Below is a small trained network, with its code and all its weights. Each question gives an input and a class and asks what happens when units are switched off, that is, made to give their printed mean instead of their output.

import numpy as np


def w(rows, s, z=0):
    codes = np.array(rows[::2]) - 128.0
    scale = np.full(codes.shape[1], s)
    scale[-1] = z or s
    return codes * scale


def f(y):
    return np.maximum(y, 0)


def log_softmax(a):
    a = a - a.max(-1, keepdims=True)
    return a - np.log(np.exp(a).sum(-1, keepdims=True))


def net(x, mask):
    res = np.array(x, float).reshape(1, 8) / 4 @ E
    y = f(res @ A[0][:, :-1].T + A[0][:, -1])
    res = res + np.where(mask, y, B[0][:, -1]) @ B[0][:, :-1]
    return log_softmax(res[-1] @ U[:, :-1].T + U[:, -1])


A, B = {}, {}
E = w([
[97,135,168,121,233,231,193,145],'x0',
[6,139,18,121,66,183,164,65],'x1',
[127,127,128,129,127,128,127,129],'x2',
[184,104,153,223,30,200,189,207],'x3',
[126,193,167,225,141,182,28,48],'x4',
[85,255,91,165,147,67,157,207],'x5',
[128,126,129,129,127,129,127,129],'x6',
[129,129,128,129,127,128,128,127],'x7',
],0.005)
A[0] = w([
[114,123,140,118,186,184,159,132,54],'n0',
[114,139,140,123,174,167,158,130,92],'n1',
[111,131,120,93,164,109,106,98,89],'n2',
[119,130,127,110,138,114,112,115,105],'n3',
[130,96,110,83,120,96,168,156,99],'n4',
[164,119,124,132,27,26,68,119,107],'n5',
[86,135,91,116,94,157,149,99,69],'n6',
[141,78,96,40,129,85,209,175,11],'n7',
[96,140,111,44,199,80,86,69,88],'n8',
[142,45,149,104,122,154,111,83,100],'n9',
[141,65,145,114,127,149,112,85,99],'n10',
[204,109,200,130,183,87,92,182,33],'n11',
[138,136,166,121,216,191,168,153,118],'n12',
[49,136,64,111,74,180,160,73,35],'n13',
[139,190,136,227,149,171,37,57,63],'n14',
[156,40,144,100,110,170,125,83,123],'n15',
[121,129,146,97,171,92,91,121,128],'n16',
[156,96,150,208,47,184,163,195,43],'n17',
[105,253,114,162,151,81,169,188,2],'n18',
],0.011,0.00085)
B[0] = w([
[103,112,60,117,93,133,119,70,179],'n0',
[112,112,78,114,101,130,116,79,170],'n1',
[137,135,124,180,102,150,160,141,176],'n2',
[131,128,122,153,117,138,147,132,152],'n3',
[96,132,189,89,113,164,132,121,188],'n4',
[82,94,7,93,134,162,117,17,238],'n5',
[186,115,146,125,172,96,117,109,186],'n6',
[78,134,247,64,99,180,139,121,229],'n7',
[161,139,118,236,77,177,202,163,235],'n8',
[96,160,101,130,132,92,78,201,195],'n9',
[100,157,104,126,130,97,91,184,182],'n10',
[223,109,177,118,214,62,120,96,221],'n11',
[105,98,35,100,120,137,113,32,203],'n12',
[224,104,161,120,212,67,111,91,230],'n13',
[72,116,246,25,96,170,165,143,255],'n14',
[96,169,103,134,131,88,80,215,204],'n15',
[156,135,121,187,119,140,164,137,181],'n16',
[155,151,120,243,90,173,213,145,240],'n17',
[90,150,91,130,129,81,37,242,225],'n18',
],0.018,0.0076)
U = w([
[169,162,118,253,72,184,225,161,107],'0',
[56,121,248,19,93,182,147,134,84],'1',
[76,203,78,131,136,63,23,240,90],'2',
[249,80,165,118,226,58,115,89,254],'3',
[72,66,3,96,100,161,112,26,83],'4',
],0.0074,0.00078)

Each question gives the input, the list of numbers given to net, and the class t.
The units are the neurons (one row each of A and B). Each row of codes is followed by its name. A weight is (code - 128) times the scale printed after its matrix; where a second scale follows, it is the last column's (A, B and U).
mask holds one flag per neuron, in row order. A switched-off neuron (its flag False) gives its mean, the last column of its row in B, instead of its output. The means were averaged over made-up inputs and are rounded, as every weight is.
A unit's drop is (log p(t) with every unit on - log p(t) with that unit switched off) / (log p(t) with every unit on - log p(t) with every unit switched off).
The circuit of an input: a set's keep is (log p(t) with only the set's units on - log p(t) with every unit switched off) / (log p(t) with every unit on - log p(t) with every unit switched off). Starting from the 12 units with the biggest drops (on a tie, the unit counted first), units are removed one at a time, each time the one whose removal leaves the highest keep (on an exact tie, the one counted first), for as long as the keep stays at least 0.8.
units of the circuit, in order: the units of the circuit, biggest drop first
unit that matters most: the unit with the biggest drop
k most important neurons: the k neurons with the biggest drops, biggest first
drop when u is switched off: that unit's drop, to one decimal
input [-4,4,-6,0,2,-2,8,-6], class 3: unit that matters most => n13
input [-7,1,7,-5,-8,-5,0,6], class 1: 3 most important neurons => (n7, n4, n12)
input [3,5,6,-1,-3,2,5,-2], class 3: 3 most important neurons => (n13, n14, n5)
input [-7,3,3,-7,-7,3,7,-1], class 0: 2 most important neurons => (n8, n14)
input [-8,-4,-8,-7,-4,0,5,2], class 4: 3 most important neurons => (n5, n17, n15)
input [8,7,8,6,-7,4,-5,-3], class 4: 2 most important neurons => (n14, n12)
input [-7,-2,1,-3,-4,-6,-6,3], class 4: 3 most important neurons => (n5, n18, n14)
input [8,4,-6,7,1,2,0,-6], class 4: 4 most important neurons => (n12, n8, n0, n1)
input [8,-4,-1,-2,-7,7,-4,-6], class 4: 3 most important neurons => (n12, n14, n0)
input [2,-7,5,-2,1,5,8,6], class 3: 3 most important neurons => (n11, n15, n9)
input [0,0,0,5,6,8,-3,-4], class 2: 3 most important neurons => (n18, n7, n8)
input [-3,0,-2,5,-3,-6,-1,-2], class 2: 2 most important neurons => (n15, n8)
input [8,-1,3,6,-2,-8,8,8], class 2: 3 most important neurons => (n15, n9, n5)
input [-1,5,7,-6,2,4,7,4], class 0: units of the circuit, in order => (n8)
input [-5,-8,3,-8,0,0,2,3], class 0: 3 most important neurons => (n8, n13, n16)
input [-1,8,8,-4,-5,-1,-4,7], class 3: 2 most important neurons => (n13, n14)
input [-5,-7,5,2,3,1,7,-2], class 3: drop when n11 is switched off => 4.0
input [-2,-8,8,1,-8,-3,7,-5], class 1: drop when n4 is switched off => 1.6
input [-6,-3,-7,1,-8,6,4,-5], class 1: drop when n7 is switched off => 2.0
input [-8,-3,-1,-5,-2,-4,5,8], class 4: units of the circuit, in order => (n5)
input [-4,0,-3,-7,-3,4,1,0], class 0: drop when n3 is switched off => 0.0
